Here is a tiny trained network, its code and every weight. The questions are about switching its units off for an input and a class, where a switched-off unit gives its printed mean instead of its output.

import numpy as np


def w(rows, s, z=0):
    codes = np.array(rows[::2]) - 128.0
    scale = np.full(codes.shape[1], s)
    scale[-1] = z or s
    return codes * scale


def norm(h):
    return h / np.sqrt((h * h).mean(-1, keepdims=True) + 1e-5)


def f(y):
    return y / 2 * (1 + np.tanh(0.7978845608 * (y + 0.044715 * y**3)))


def log_softmax(a):
    a = a - a.max(-1, keepdims=True)
    return a - np.log(np.exp(a).sum(-1, keepdims=True))


def net(x, mask):
    res = np.array(x, float).reshape(1, 6) / 4 @ E
    u = 0
    for l in range(2):
        y = f(norm(res) @ A[l][:, :-1].T + A[l][:, -1])
        res = res + np.where(mask[u : u + 3], y, B[l][:, -1]) @ B[l][:, :-1]
        u += 3
    return log_softmax(norm(res)[-1] @ U[:, :-1].T + U[:, -1])


A, B = {}, {}
E = w([
[150,186,38,155,96,154,102,160,209],'x0',
[134,192,142,156,167,126,99,112,127],'x1',
[27,141,165,225,106,109,134,79,115],'x2',
[153,210,157,97,143,159,217,254,47],'x3',
[126,145,140,124,137,145,144,110,148],'x4',
[147,94,162,148,104,132,145,155,142],'x5',
],0.0092)
A[0] = w([
[10,95,131,190,110,88,92,107,202,5],'0.n0',
[164,165,212,20,104,196,147,147,76,93],'0.n1',
[58,1,164,89,223,22,173,64,158,95],'0.n2',
],0.0045,0.0024)
B[0] = w([
[79,177,115,148,80,237,81,208,154,215],'0.n0',
[193,142,174,93,119,143,71,91,1,215],'0.n1',
[82,191,175,166,104,27,31,127,141,253],'0.n2',
],0.0084,0.0029)
A[1] = w([
[185,82,176,81,180,87,91,62,211,148],'1.n0',
[46,151,140,127,191,162,217,205,184,156],'1.n1',
[65,175,101,166,125,99,254,156,106,9],'1.n2',
],0.0079,0.0014)
B[1] = w([
[184,66,30,104,135,63,44,220,94,253],'1.n0',
[218,102,111,145,98,56,78,129,97,200],'1.n1',
[98,123,155,158,177,1,152,148,45,217],'1.n2',
],0.0094,0.0034)
U = w([
[165,76,119,151,154,30,59,212,110,227],'0',
[179,63,179,99,192,183,138,189,74,112],'1',
[57,80,217,176,92,102,65,87,172,58],'2',
[105,82,223,182,142,80,197,125,77,39],'3',
[195,43,46,143,109,163,87,172,175,99],'4',
[194,191,92,89,82,143,188,254,168,4],'5',
[35,126,78,213,86,204,149,148,221,147],'6',
],0.0086,0.0031)

Each question gives the input, the list of numbers given to net, and the class t.
The units are the neurons (one row each of A and B). Each row of codes is followed by its name. A weight is (code - 128) times the scale printed after its matrix; where a second scale follows, it is the last column's (A, B and U).
mask holds one flag per neuron, layer by layer. A switched-off neuron (its flag False) gives its mean, the last column of its row in B, instead of its output. The means were averaged over made-up inputs and are rounded, as every weight is.
A unit's drop is (log p(t) with every unit on - log p(t) with that unit switched off) / (log p(t) with every unit on - log p(t) with every unit switched off).
The circuit of an input: a set's keep is (log p(t) with only the set's units on - log p(t) with every unit switched off) / (log p(t) with every unit on - log p(t) with every unit switched off). Starting from all 6 units, units are removed one at a time, each time the one whose removal leaves the highest keep (on an exact tie, the one counted first), for as long as the keep stays at least 0.8.
circuit, biggest first: the units of the circuit, biggest drop first
unit that matters most: the unit with the biggest drop
top k neurons: the k neurons with the biggest drops, biggest first
top k neurons in layer l: the k neurons of layer l with the biggest drops, biggest first
drop of u: that unit's drop, to one decimal
input [7,-7,2,4,-5,1], class 0: unit that matters most => 1.n2
input [7,-7,1,7,4,2], class 0: circuit, biggest first => [1.n2; 1.n1]
input [0,-7,1,-1,-6,2], class 2: top 2 neurons => [1.n0; 0.n2]
input [3,4,7,-7,-2,-1], class 6: circuit, biggest first => [0.n0; 1.n2; 1.n1]
input [1,4,-2,0,-3,-5], class 4: circuit, biggest first => [1.n2; 0.n2]
input [-5,-5,2,-1,-1,-2], class 2: top 2 neurons => [0.n2; 1.n2]
input [8,3,3,8,4,3], class 0: circuit, biggest first => [1.n2; 1.n1]
input [4,-4,3,-5,-5,6], class 6: circuit, biggest first => [0.n0; 1.n0; 1.n1]
input [0,-8,-2,2,-7,-8], class 1: top 2 neurons in layer 1 => [1.n0; 1.n1]
input [2,-7,7,7,8,8], class 0: top 2 neurons => [1.n1; 1.n2]
input [5,5,1,-6,1,0], class 6: top 2 neurons => [0.n0; 1.n1]
input [3,7,6,-1,-7,-8], class 6: top 2 neurons in layer 0 => [0.n0; 0.n2]
input [8,-8,1,8,-4,2], class 0: top 2 neurons => [1.n2; 1.n1]
input [6,-5,5,7,0,-3], class 0: circuit, biggest first => [1.n2]
input [-1,3,-3,3,-8,7], class 1: top 2 neurons in layer 0 => [0.n1; 0.n2]
input [2,-1,4,4,8,0], class 0: drop of 1.n1 => 0.9
input [4,1,1,5,8,1], class 0: drop of 0.n0 => 0.1
input [-5,-8,3,-2,-8,5], class 2: drop of 0.n2 => 0.3
input [3,-6,1,-1,5,-4], class 6: drop of 1.n2 => 0.0
